Below are the code and all the weights of a small trained network. Each question names an input and a class and asks about switching units off, where a switched-off unit gives its printed mean instead of its output.

import numpy as np


def w(rows, s, z=0):
    codes = np.array(rows[::2]) - 128.0
    scale = np.full(codes.shape[1], s)
    scale[-1] = z or s
    return codes * scale


def f(y):
    return np.maximum(y, 0)


def log_softmax(a):
    a = a - a.max(-1, keepdims=True)
    return a - np.log(np.exp(a).sum(-1, keepdims=True))


def net(x, mask):
    res = np.array(x, float).reshape(1, 8) / 4 @ E
    y = f(res @ A[0][:, :-1].T + A[0][:, -1])
    res = res + np.where(mask, y, B[0][:, -1]) @ B[0][:, :-1]
    return log_softmax(res[-1] @ U[:, :-1].T + U[:, -1])


A, B = {}, {}
E = w([
[187,220,75,107,138],'x0',
[87,83,85,100,102],'x1',
[158,151,169,105,227],'x2',
[157,2,84,88,159],'x3',
[142,119,212,88,168],'x4',
[31,154,100,88,209],'x5',
[106,132,188,78,64],'x6',
[146,118,48,58,122],'x7',
],0.0093)
A[0] = w([
[67,140,135,115,161,162],'N1',
[253,119,144,129,139,189],'N2',
[108,87,79,191,145,109],'N3',
[151,117,179,136,70,219],'N4',
[153,117,84,80,84,139],'N5',
[117,122,171,116,58,113],'N6',
[208,178,163,120,171,146],'N7',
[166,108,51,120,93,169],'N8',
[129,165,90,102,97,198],'N9',
[101,150,151,176,69,136],'N10',
[107,129,145,97,183,97],'N11',
[135,123,155,62,178,205],'N12',
[169,140,137,128,136,58],'N13',
[134,143,76,46,67,132],'N14',
[94,140,177,147,77,105],'N15',
[87,179,148,120,142,126],'N16',
[156,144,146,181,149,134],'N17',
[83,85,126,200,162,255],'N18',
[195,166,134,102,129,108],'N19',
],0.017,0.0045)
B[0] = w([
[192,132,153,66,197,226],'N1',
[80,88,131,237,155,232],'N2',
[181,128,63,130,122,209],'N3',
[110,96,178,151,66,231],'N4',
[17,145,109,132,75,208],'N5',
[133,109,189,120,31,214],'N6',
[112,112,175,182,173,238],'N7',
[66,168,88,121,108,232],'N8',
[107,233,76,121,158,209],'N9',
[173,184,167,101,108,233],'N10',
[118,66,171,66,169,205],'N11',
[86,45,155,112,182,238],'N12',
[116,138,140,156,157,154],'N13',
[63,190,121,127,124,234],'N14',
[179,158,184,91,64,224],'N15',
[201,179,123,115,179,214],'N16',
[190,131,162,186,131,190],'N17',
[255,111,49,89,83,252],'N18',
[105,158,125,157,168,193],'N19',
],0.0092,0.011)
U = w([
[99,113,197,239,147,30],'0',
[150,118,58,91,90,215],'1',
[130,196,145,115,139,39],'2',
[202,124,149,144,96,124],'3',
[22,161,102,108,44,245],'4',
[82,10,160,134,17,11],'5',
[93,92,209,2,184,97],'6',
[131,144,237,92,18,250],'7',
],0.0096,0.002)

Each question gives the input, the list of numbers given to net, and the class t.
The units are the neurons (one row each of A and B). Each row of codes is followed by its name. A weight is (code - 128) times the scale printed after its matrix; where a second scale follows, it is the last column's (A, B and U).
mask holds one flag per neuron, in row order. A switched-off neuron (its flag False) gives its mean, the last column of its row in B, instead of its output. The means were averaged over made-up inputs and are rounded, as every weight is.
A unit's drop is (log p(t) with every unit on - log p(t) with that unit switched off) / (log p(t) with every unit on - log p(t) with every unit switched off).
The circuit of an input: a set's keep is (log p(t) with only the set's units on - log p(t) with every unit switched off) / (log p(t) with every unit on - log p(t) with every unit switched off). Starting from the 12 units with the biggest drops (on a tie, the unit counted first), units are removed one at a time, each time the one whose removal leaves the highest keep (on an exact tie, the one counted first), for as long as the keep stays at least 0.8.
circuit, biggest first: the units of the circuit, biggest drop first
k most important neurons: the k neurons with the biggest drops, biggest first
drop when u is switched off: that unit's drop, to one decimal
input [-5,-3,-7,-1,-1,2,-3,-1], class 1: circuit, biggest first -> [N18]
input [0,6,4,7,-2,-7,-8,4], class 4: circuit, biggest first -> [N8; N5]
input [5,2,-2,-8,6,8,-1,5], class 6: 3 most important neurons -> [N11; N1; N12]
input [-5,6,1,8,1,3,-3,6], class 1: 2 most important neurons -> [N3; N18]
input [1,0,1,-2,-6,-2,-1,-6], class 3: circuit, biggest first -> [N5; N14; N18]
input [-1,-8,-5,0,-8,2,-7,-4], class 3: 2 most important neurons -> [N17; N5]
input [4,-5,0,-4,-1,-5,-2,7], class 0: 2 most important neurons -> [N2; N7]
input [5,-3,-6,-4,-2,2,5,2], class 4: 2 most important neurons -> [N9; N14]
input [-7,-5,2,5,-5,-1,-6,-4], class 3: 3 most important neurons -> [N17; N8; N5]
input [8,5,-5,-8,7,6,2,4], class 2: 2 most important neurons -> [N16; N9]
input [2,-1,0,-8,-7,7,5,7], class 2: 2 most important neurons -> [N16; N1]
input [-1,-1,-7,-2,7,6,2,7], class 6: 2 most important neurons -> [N1; N8]
input [-4,-4,-6,-2,7,2,-3,5], class 6: drop when N5 is switched off -> 0.2
input [2,1,7,-7,8,-1,3,-2], class 0: most important neuron -> [N7]
input [-2,5,-2,-8,2,7,7,6], class 6: drop when N1 is switched off -> 0.6
input [7,-4,-8,4,-6,-4,1,7], class 4: drop when N7 is switched off -> 0.0
input [-3,-3,-7,1,1,6,-1,4], class 1: drop when N2 is switched off -> 0.1
